Below is a small trained network, with its code and all its weights. Each question gives an input and a class and asks what happens when units are switched off, that is, made to give their printed mean instead of their output.

import numpy as np


def w(rows, s, z=0):
    codes = np.array(rows[::2]) - 128.0
    scale = np.full(codes.shape[1], s)
    scale[-1] = z or s
    return codes * scale


def norm(h):
    return h / np.sqrt((h * h).mean(-1, keepdims=True) + 1e-5)


def f(y):
    return y / 2 * (1 + np.tanh(0.7978845608 * (y + 0.044715 * y**3)))


def log_softmax(a):
    a = a - a.max(-1, keepdims=True)
    return a - np.log(np.exp(a).sum(-1, keepdims=True))


def net(x, mask):
    res = np.array(x, float).reshape(1, 7) / 4 @ E
    u = 0
    for l in range(3):
        y = f(norm(res) @ A[l][:, :-1].T + A[l][:, -1])
        res = res + np.where(mask[u : u + 4], y, B[l][:, -1]) @ B[l][:, :-1]
        u += 4
    return log_softmax(norm(res)[-1] @ U[:, :-1].T + U[:, -1])


A, B = {}, {}
E = w([
[15,179,107,88,137,169],'x0',
[116,141,84,250,155,190],'x1',
[154,156,242,96,142,88],'x2',
[156,56,142,196,123,63],'x3',
[82,16,188,68,243,150],'x4',
[254,54,48,129,97,126],'x5',
[90,239,14,154,169,137],'x6',
],0.0052)
A[0] = w([
[220,28,167,146,142,87,154],'0.n0',
[93,142,150,106,253,166,169],'0.n1',
[65,94,176,38,143,176,2],'0.n2',
[82,166,123,117,122,169,67],'0.n3',
],0.0071,0.0022)
B[0] = w([
[80,119,106,137,64,115,252],'0.n0',
[118,165,146,113,74,151,233],'0.n1',
[111,213,226,103,141,2,194],'0.n2',
[223,127,113,133,159,120,150],'0.n3',
],0.0092,0.0038)
A[1] = w([
[186,103,125,194,138,80,1],'1.n0',
[100,198,68,158,155,160,202],'1.n1',
[206,62,140,83,86,115,119],'1.n2',
[83,85,111,10,166,118,185],'1.n3',
],0.011,0.0021)
B[1] = w([
[58,179,160,126,165,142,160],'1.n0',
[189,153,21,1,34,188,253],'1.n1',
[125,181,29,82,142,129,203],'1.n2',
[134,183,187,179,81,227,198],'1.n3',
],0.0088,0.0055)
A[2] = w([
[105,148,61,33,63,157,253],'2.n0',
[134,196,118,188,76,56,187],'2.n1',
[19,42,138,126,139,180,143],'2.n2',
[254,204,17,49,123,132,188],'2.n3',
],0.0081,0.0058)
B[2] = w([
[151,66,119,168,106,195,248],'2.n0',
[54,97,156,155,117,248,173],'2.n1',
[209,140,120,229,133,101,135],'2.n2',
[50,89,82,79,164,119,242],'2.n3',
],0.011,0.014)
U = w([
[104,107,89,106,101,174,239],'0',
[176,124,131,163,152,41,2],'1',
[106,165,255,128,122,140,73],'2',
],0.015,0.0033)

Each question gives the input, the list of numbers given to net, and the class t.
The units are the neurons (one row each of A and B). Each row of codes is followed by its name. A weight is (code - 128) times the scale printed after its matrix; where a second scale follows, it is the last column's (A, B and U).
mask holds one flag per neuron, layer by layer. A switched-off neuron (its flag False) gives its mean, the last column of its row in B, instead of its output. The means were averaged over made-up inputs and are rounded, as every weight is.
A unit's drop is (log p(t) with every unit on - log p(t) with that unit switched off) / (log p(t) with every unit on - log p(t) with every unit switched off).
The circuit of an input: a set's keep is (log p(t) with only the set's units on - log p(t) with every unit switched off) / (log p(t) with every unit on - log p(t) with every unit switched off). Starting from all 12 units, units are removed one at a time, each time the one whose removal leaves the highest keep (on an exact tie, the one counted first), for as long as the keep stays at least 0.8.
circuit, biggest first: the units of the circuit, biggest drop first
k most important neurons: the k neurons with the biggest drops, biggest first
top k neurons in layer l: the k neurons of layer l with the biggest drops, biggest first
drop of u: that unit's drop, to one decimal
input [-4,3,3,6,6,7,-4], class 1: top 2 neurons in layer 0 : [0.n1, 0.n3]
input [1,5,4,0,-1,1,-7], class 2: top 2 neurons in layer 0 : [0.n0, 0.n3]
input [5,-7,-7,5,5,3,-4], class 2: 2 most important neurons : [1.n3, 1.n1]
input [-1,8,8,-5,-4,-1,-8], class 2: circuit, biggest first : [1.n1, 2.n0]
input [3,1,-2,8,6,-2,3], class 2: top 2 neurons in layer 2 : [2.n3, 2.n0]
input [-3,1,-5,8,7,-7,-8], class 1: circuit, biggest first : [2.n2, 2.n1]
input [-3,-1,6,-4,-4,-5,0], class 2: top 2 neurons in layer 1 : [1.n1, 1.n2]
input [-2,5,-4,-1,4,1,-2], class 1: circuit, biggest first : [2.n2, 1.n1, 2.n1]
input [-7,8,-1,2,3,-5,-1], class 2: top 3 neurons in layer 1 : [1.n1, 1.n2, 1.n0]
input [-3,7,3,6,0,-1,-8], class 1: 2 most important neurons : [2.n2, 1.n1]
input [0,-1,-2,8,2,-4,-4], class 2: circuit, biggest first : [1.n1, 2.n3]
input [8,6,-1,5,6,2,-2], class 2: top 2 neurons in layer 1 : [1.n3, 1.n1]
input [-2,5,5,8,6,1,6], class 1: 2 most important neurons : [2.n2, 0.n2]
input [-4,7,4,3,8,6,3], class 1: 2 most important neurons : [1.n1, 2.n2]
input [7,-4,0,7,8,0,7], class 2: top neuron in layer 0 : [0.n2]
input [5,-2,-3,-5,6,6,-1], class 2: drop of 0.n2 : 0.2
input [4,8,-8,7,6,5,-8], class 1: drop of 1.n1 : 0.3
input [-1,5,3,7,7,4,4], class 1: drop of 1.n1 : 0.2
input [4,-2,-8,2,2,-5,-5], class 2: drop of 2.n1 : 0.0
